Below are the code and all the weights of a small trained network. Each question names an input and a class and asks about switching units off, where a switched-off unit gives its printed mean instead of its output.

import numpy as np


def w(rows, s, z=0):
    codes = np.array(rows[::2]) - 128.0
    scale = np.full(codes.shape[1], s)
    scale[-1] = z or s
    return codes * scale


def f(y):
    return y / 2 * (1 + np.tanh(0.7978845608 * (y + 0.044715 * y**3)))


def log_softmax(a):
    a = a - a.max(-1, keepdims=True)
    return a - np.log(np.exp(a).sum(-1, keepdims=True))


def net(x, mask):
    res = np.array(x, float).reshape(1, 6) / 4 @ E
    y = f(res @ A[0][:, :-1].T + A[0][:, -1])
    res = res + np.where(mask, y, B[0][:, -1]) @ B[0][:, :-1]
    return log_softmax(res[-1] @ U[:, :-1].T + U[:, -1])


A, B = {}, {}
E = w([
[123,122,119,135,197,180,173,169,134,92],'x0',
[143,100,137,150,100,105,159,189,171,185],'x1',
[168,194,90,137,159,119,80,145,171,131],'x2',
[121,250,165,109,84,140,160,152,90,135],'x3',
[92,150,123,61,152,76,170,101,184,120],'x4',
[131,125,117,120,116,135,131,129,131,125],'x5',
],0.014)
A[0] = w([
[76,101,100,70,182,43,190,79,239,108,57],'neuron 0',
[81,46,153,122,106,115,154,107,108,108,103],'neuron 1',
[135,117,99,116,174,153,74,30,84,67,80],'neuron 2',
[163,138,161,109,111,153,179,168,133,211,104],'neuron 3',
[174,162,91,120,163,95,70,136,169,142,115],'neuron 4',
[150,94,131,136,86,71,58,52,159,160,84],'neuron 5',
[137,102,113,159,109,103,144,169,158,171,29],'neuron 6',
[167,148,67,150,165,126,56,160,200,110,92],'neuron 7',
[159,73,138,164,121,95,155,187,200,183,93],'neuron 8',
[165,60,105,209,130,178,61,167,76,137,80],'neuron 9',
[127,105,92,136,204,182,168,160,161,111,86],'neuron 10',
[123,100,122,155,193,164,172,193,147,52,60],'neuron 11',
[145,8,54,157,188,118,101,98,184,120,2],'neuron 12',
[88,52,177,100,124,140,169,122,80,135,87],'neuron 13',
],0.011,0.0053)
B[0] = w([
[231,160,203,126,91,133,85,84,166,95,231],'neuron 0',
[116,117,92,184,166,158,191,107,141,194,196],'neuron 1',
[51,94,111,62,157,166,65,136,167,80,221],'neuron 2',
[97,145,104,123,153,138,100,131,136,87,182],'neuron 3',
[118,82,106,166,140,186,166,98,126,199,190],'neuron 4',
[114,95,123,59,51,62,147,196,45,169,196],'neuron 5',
[104,119,125,62,135,145,109,100,150,102,160],'neuron 6',
[116,100,88,207,150,178,194,67,134,198,207],'neuron 7',
[48,97,109,67,180,178,54,116,146,66,203],'neuron 8',
[236,155,190,138,87,127,89,115,193,88,240],'neuron 9',
[105,84,139,53,55,91,136,145,56,177,198],'neuron 10',
[134,74,145,88,41,95,113,156,57,160,199],'neuron 11',
[97,249,117,184,168,77,171,200,123,95,254],'neuron 12',
[148,108,99,186,165,178,178,82,142,169,197],'neuron 13',
],0.011,0.014)
U = w([
[252,129,180,133,116,137,97,101,169,95,104],'0',
[129,79,97,170,170,162,184,78,140,195,92],'1',
[57,84,110,84,172,155,62,121,151,65,85],'2',
[139,82,131,90,84,66,128,170,58,173,100],'3',
[113,209,129,158,162,103,163,177,117,98,254],'4',
],0.013,0.009)

Each question gives the input, the list of numbers given to net, and the class t.
The units are the neurons (one row each of A and B). Each row of codes is followed by its name. A weight is (code - 128) times the scale printed after its matrix; where a second scale follows, it is the last column's (A, B and U).
mask holds one flag per neuron, in row order. A switched-off neuron (its flag False) gives its mean, the last column of its row in B, instead of its output. The means were averaged over made-up inputs and are rounded, as every weight is.
A unit's drop is (log p(t) with every unit on - log p(t) with that unit switched off) / (log p(t) with every unit on - log p(t) with every unit switched off).
The circuit of an input: a set's keep is (log p(t) with only the set's units on - log p(t) with every unit switched off) / (log p(t) with every unit on - log p(t) with every unit switched off). Starting from the 12 units with the biggest drops (on a tie, the unit counted first), units are removed one at a time, each time the one whose removal leaves the highest keep (on an exact tie, the one counted first), for as long as the keep stays at least 0.8.
circuit, biggest first: the units of the circuit, biggest drop first
most important unit: the unit with the biggest drop
k most important neurons: the k neurons with the biggest drops, biggest first
drop of u: that unit's drop, to one decimal
input [-3,4,0,-7,4,2], class 4: circuit, biggest first	(neuron 12)
input [0,-3,6,5,4,-6], class 1: circuit, biggest first	(neuron 12; neuron 4)
input [2,-4,2,-7,-6,-6], class 4: 2 most important neurons	(neuron 12; neuron 0)
input [6,1,5,-7,3,-6], class 4: 2 most important neurons	(neuron 12; neuron 5)
input [-6,-1,-3,6,-7,-4], class 0: circuit, biggest first	(neuron 12; neuron 10)
input [-2,-7,-8,8,3,-2], class 1: circuit, biggest first	(neuron 12; neuron 13)
input [-6,6,-8,-2,-3,1], class 1: 2 most important neurons	(neuron 1; neuron 13)
input [0,-6,-8,8,5,7], class 1: circuit, biggest first	(neuron 12; neuron 13)
input [-7,-2,3,-6,7,3], class 0: 3 most important neurons	(neuron 0; neuron 10; neuron 11)
input [-1,-7,-8,-5,-1,5], class 1: 3 most important neurons	(neuron 1; neuron 13; neuron 8)
input [6,-5,7,6,-4,3], class 1: circuit, biggest first	(neuron 12; neuron 7)
input [-7,4,3,6,4,-3], class 3: circuit, biggest first	(neuron 12; neuron 9)
input [5,2,5,-3,6,4], class 0: 3 most important neurons	(neuron 0; neuron 5; neuron 1)
input [1,-8,1,4,6,7], class 2: 2 most important neurons	(neuron 2; neuron 9)
input [-4,4,-5,-1,-4,-2], class 1: most important unit	neuron 0
input [-8,-6,1,-3,-5,6], class 3: 2 most important neurons	(neuron 5; neuron 8)
input [6,0,4,-6,0,7], class 3: 2 most important neurons	(neuron 10; neuron 11)
input [-4,-7,3,5,-5,-5], class 2: 3 most important neurons	(neuron 12; neuron 2; neuron 0)
input [5,-6,0,5,-3,-4], class 2: circuit, biggest first	(neuron 12; neuron 2)
input [-6,6,-5,-7,7,-7], class 0: 2 most important neurons	(neuron 0; neuron 2)
input [-8,0,4,-3,0,-8], class 3: circuit, biggest first	(neuron 5)
input [-7,-2,0,-2,0,2], class 3: drop of neuron 5	0.1
